Below is a small trained network, with its code and all its weights. Each question gives an input and a target symbol and asks what happens when units are switched off, that is, made to give their printed mean instead of their output.

import numpy as np


def w(rows, s, z=0):
    codes = np.array(rows[::2]) - 128.0
    scale = np.full(codes.shape[1], s)
    scale[-1] = z or s
    return codes * scale


def norm(h):
    return h / np.sqrt((h * h).mean(-1, keepdims=True) + 1e-5)


def f(y):
    return y / 2 * (1 + np.tanh(0.7978845608 * (y + 0.044715 * y**3)))


def softmax(a):
    e = np.exp(a - a.max(-1, keepdims=True))
    return e / e.sum(-1, keepdims=True)


def log_softmax(a):
    a = a - a.max(-1, keepdims=True)
    return a - np.log(np.exp(a).sum(-1, keepdims=True))


def net(x, mask):
    ids = ['ΔΞΣαβεζλμτφω'.index(c) for c in x.split()]
    T = len(ids)
    res = E[ids] + P[:T]
    u = 0
    for l in range(2):
        r = norm(res)
        for j in range(2):
            rows = slice(2 * j, 2 * j + 2)
            q, k, v = (r @ M[l][rows].T for M in (Q, K, V))
            z = softmax(np.where(np.tri(T) > 0, q @ k.T / 2**0.5, -1e9)) @ v
            o = O[l][rows]
            res = res + np.where(mask[u + j], z, o[:, -1]) @ o[:, :-1]
        u += 2
        y = f(norm(res) @ A[l][:, :-1].T + A[l][:, -1])
        res = res + np.where(mask[u : u + 8], y, B[l][:, -1]) @ B[l][:, :-1]
        u += 8
    return log_softmax(norm(res)[-1] @ U[:, :-1].T + U[:, -1])


Q, K, V, O, A, B = {}, {}, {}, {}, {}, {}
E = w([
[84,47,107,67,36,96,124,93,105,135,97],'Δ',
[137,132,139,134,142,149,129,81,71,155,66],'Ξ',
[150,103,146,133,101,54,145,178,122,79,148],'Σ',
[125,52,111,174,124,156,70,184,175,126,147],'α',
[247,155,99,123,141,167,157,174,138,87,113],'β',
[168,60,123,88,189,94,77,138,134,145,99],'ε',
[127,99,179,125,103,124,98,110,88,88,137],'ζ',
[151,149,100,208,111,93,103,94,130,142,124],'λ',
[63,199,144,188,167,121,86,178,137,127,92],'μ',
[106,83,82,91,163,128,161,88,157,87,148],'τ',
[143,119,137,169,58,157,201,131,168,137,139],'φ',
[119,115,179,128,102,165,98,135,197,111,144],'ω',
],0.014)
P = w([
[37,150,122,110,155,144,151,179,22,88,142],'0',
[96,109,176,159,187,89,215,142,139,159,78],'1',
[106,92,198,142,185,55,200,127,160,157,46],'2',
[189,165,110,82,119,145,104,116,161,129,166],'3',
[179,177,90,68,92,197,56,118,127,43,175],'4',
[42,116,81,181,183,213,75,161,37,33,224],'5',
[3,68,143,231,154,199,146,133,37,26,146],'6',
],0.0057)
Q[0] = w([
[76,32,90,252,177,165,160,187,18,61,181],'L0H1',
[129,214,83,51,143,189,44,176,139,90,221],'L0H1',
[250,249,108,65,113,138,110,145,175,247,151],'L0H2',
[162,171,20,58,83,232,41,113,108,74,172],'L0H2',
],0.0038)
K[0] = w([
[208,170,79,53,80,160,63,80,154,142,160],'L0H1',
[163,112,159,131,144,91,197,88,152,249,99],'L0H1',
[64,86,149,157,218,59,213,189,90,210,165],'L0H2',
[163,131,161,127,171,72,149,135,248,255,65],'L0H2',
],0.0046)
V[0] = w([
[72,149,122,224,218,126,101,20,102,120,180],'L0H1',
[99,87,116,136,19,124,175,62,112,227,52],'L0H1',
[100,48,49,200,110,58,49,140,148,135,183],'L0H2',
[141,56,39,122,84,177,152,157,63,89,252],'L0H2',
],0.0041)
O[0] = w([
[139,120,110,209,122,51,87,85,53,234,142,135],'L0H1',
[75,127,222,120,110,151,118,32,135,222,190,28],'L0H1',
[39,84,68,111,23,86,88,72,251,164,125,126],'L0H2',
[155,125,141,149,149,157,79,67,156,125,2,248],'L0H2',
],0.0061,0.0015)
A[0] = w([
[175,204,76,41,159,148,202,130,111,242,180,153],'L0N1',
[72,149,148,160,231,152,126,87,109,232,156,46],'L0N2',
[69,46,216,166,132,106,87,99,191,145,127,228],'L0N3',
[131,134,194,115,95,73,69,165,39,156,149,117],'L0N4',
[108,216,127,225,6,186,252,143,146,185,91,20],'L0N5',
[147,134,68,208,124,184,127,8,39,179,79,95],'L0N6',
[26,163,192,138,56,98,196,99,45,62,88,250],'L0N7',
[42,41,83,152,120,26,162,207,147,97,174,191],'L0N8',
],0.0038,0.0015)
B[0] = w([
[131,56,180,141,193,88,107,122,121,59,77,123],'L0N1',
[146,111,208,124,83,125,175,44,131,88,175,125],'L0N2',
[112,115,77,206,72,253,81,116,50,182,100,232],'L0N3',
[165,30,81,188,121,98,119,152,96,179,207,147],'L0N4',
[203,94,32,39,189,57,90,154,180,199,207,141],'L0N5',
[95,128,35,30,140,224,97,76,147,111,193,182],'L0N6',
[152,97,82,158,166,117,209,201,121,213,251,253],'L0N7',
[131,165,106,226,20,125,180,102,148,106,136,247],'L0N8',
],0.0048,0.0026)
Q[1] = w([
[99,189,192,70,151,105,78,167,155,182,81],'L1H1',
[65,182,132,167,120,137,143,128,98,126,107],'L1H1',
[132,161,76,81,143,131,39,115,122,41,253],'L1H2',
[179,195,179,14,63,72,88,123,158,151,150],'L1H2',
],0.0054)
K[1] = w([
[129,61,16,162,87,106,226,123,154,135,129],'L1H1',
[210,45,133,56,106,183,85,171,95,143,121],'L1H1',
[205,53,201,175,125,115,157,50,186,167,101],'L1H2',
[72,124,137,255,180,107,193,153,92,194,9],'L1H2',
],0.0046)
V[1] = w([
[226,17,115,91,105,147,55,106,80,75,160],'L1H1',
[137,142,144,203,95,124,255,58,108,64,196],'L1H1',
[242,96,101,131,144,29,140,131,172,191,128],'L1H2',
[94,102,152,150,72,127,71,204,31,157,138],'L1H2',
],0.0051)
O[1] = w([
[255,19,107,80,145,115,134,113,163,145,146,252],'L1H1',
[125,98,102,111,137,114,101,70,68,59,76,152],'L1H1',
[121,95,39,87,172,194,198,158,111,186,101,95],'L1H2',
[65,87,178,76,214,106,88,161,192,121,137,118],'L1H2',
],0.0069,0.0023)
A[1] = w([
[142,146,133,155,42,171,178,139,62,135,86,142],'L1N1',
[142,123,134,124,110,41,148,142,48,95,168,153],'L1N2',
[97,198,134,47,158,156,183,92,64,156,95,90],'L1N3',
[98,145,241,99,101,255,114,110,148,140,119,204],'L1N4',
[68,183,154,119,107,158,196,181,153,142,190,112],'L1N5',
[89,115,91,187,170,176,122,175,104,159,77,251],'L1N6',
[146,69,72,92,133,112,65,100,94,69,191,51],'L1N7',
[206,158,204,119,123,72,194,134,111,67,130,142],'L1N8',
],0.0051,0.0025)
B[1] = w([
[145,231,144,173,205,110,136,61,141,233,223,180],'L1N1',
[119,209,137,141,149,124,166,77,145,68,150,183],'L1N2',
[83,155,101,177,150,253,185,187,224,215,95,124],'L1N3',
[134,134,90,28,139,139,148,43,134,27,189,178],'L1N4',
[82,152,66,45,213,58,95,96,191,142,216,134],'L1N5',
[99,196,65,24,171,123,117,139,86,155,219,254],'L1N6',
[122,100,18,179,130,122,127,138,90,99,139,249],'L1N7',
[137,106,201,157,23,162,176,144,139,149,136,166],'L1N8',
],0.0047,0.003)
U = w([
[102,137,206,80,87,173,54,52,191,91,167,172],'Δ',
[180,49,208,167,184,85,139,102,40,141,254,48],'Ξ',
[70,136,48,118,142,107,209,77,157,31,24,149],'Σ',
[76,92,101,214,37,204,45,191,226,133,49,92],'α',
[209,191,139,98,124,210,165,233,96,62,43,2],'β',
[152,102,77,94,130,135,196,211,211,217,184,104],'ε',
[167,40,124,80,216,46,52,154,163,117,95,203],'ζ',
[28,74,93,93,9,90,131,110,80,228,128,43],'λ',
[9,226,129,126,176,80,110,204,97,148,155,144],'μ',
[233,215,35,217,92,80,61,41,110,137,89,170],'τ',
[139,165,128,56,198,226,176,80,61,214,134,111],'φ',
[125,145,184,169,64,57,144,195,161,40,135,189],'ω',
],0.005,0.0023)

Each question gives the input, a string of symbols that net reads in full, and the target symbol t.
The units are the heads (2 rows each of Q, K, V and O) and the neurons (one row each of A and B). Each row of codes is followed by its name. A weight is (code - 128) times the scale printed after its matrix; where a second scale follows, it is the last column's (O, A, B and U).
mask holds one flag per unit, layer by layer, with each layer's heads first. A switched-off unit (its flag False) gives its mean, the last column of its rows in O or B, instead of its output. The means were averaged over made-up inputs and are rounded, as every weight is.
A unit's drop is (log p(t) with every unit on - log p(t) with that unit switched off) / (log p(t) with every unit on - log p(t) with every unit switched off).
The circuit of an input: a set's keep is (log p(t) with only the set's units on - log p(t) with every unit switched off) / (log p(t) with every unit on - log p(t) with every unit switched off). Starting from the 12 units with the biggest drops (on a tie, the unit counted first), units are removed one at a time, each time the one whose removal leaves the highest keep (on an exact tie, the one counted first), for as long as the keep stays at least 0.8.
circuit, biggest first: the units of the circuit, biggest drop first
k most important neurons: the k neurons with the biggest drops, biggest first
k most important neurons of layer l: the k neurons of layer l with the biggest drops, biggest first
heads that matter: for each layer, one digit per head in row order, 1 if its drop is at least 0.15 and else 0, layers parted by /
drop of u: that unit's drop, to one decimal
input Ξ τ τ τ μ, target τ: circuit, biggest first -> (L1H2)
input φ Δ τ, target φ: circuit, biggest first -> (L0N5; L1H2; L0N3; L0H1)
input β τ Ξ τ ζ, target Ξ: circuit, biggest first -> (L0H2; L0N4)
input τ τ φ ε τ φ, target ε: heads that matter -> 00 / 10
input ε φ λ, target ε: circuit, biggest first -> (L1H2; L1H1)
input Δ ω φ, target Δ: circuit, biggest first -> (L0H1; L1H2)
input τ μ ζ, target τ: circuit, biggest first -> (L1H2; L0N3)
input ζ Δ ζ, target ζ: circuit, biggest first -> (L1H2; L1H1)
input μ ζ ω τ τ ε, target τ: heads that matter -> 00 / 01
input τ α ε φ ε Ξ λ, target ε: circuit, biggest first -> (L1H1; L1H2)
input Ξ ε ε τ φ ε ω, target φ: 2 most important neurons of layer 0 -> (L0N3; L0N5)
input Δ τ τ, target Δ: circuit, biggest first -> (L0H1; L1H2; L0N3)
input Ξ φ φ, target Ξ: circuit, biggest first -> (L0H2; L0H1)
input ζ Ξ τ, target ζ: circuit, biggest first -> (L1H2; L0H1)
input φ τ τ, target φ: heads that matter -> 01 / 01
input ζ Σ Ξ, target ζ: heads that matter -> 01 / 01
input Ξ ζ Ξ, target Ξ: 3 most important neurons -> (L0N2; L0N4; L0N1)
input Δ τ α, target Δ: most important neuron of layer 1 -> (L1N4)
input Ξ λ α τ τ ζ, target τ: drop of L1H2 -> 0.3
input ω ω Δ, target ω: drop of L0H2 -> 0.1
input α μ τ ε τ τ ε, target τ: drop of L1H2 -> 0.6
input φ τ φ, target φ: drop of L1H1 -> 0.2
input λ μ ζ, target λ: most important neuron of layer 0 -> (L0N3)
input φ Δ φ, target φ: 2 most important neurons of layer 0 -> (L0N5; L0N3)
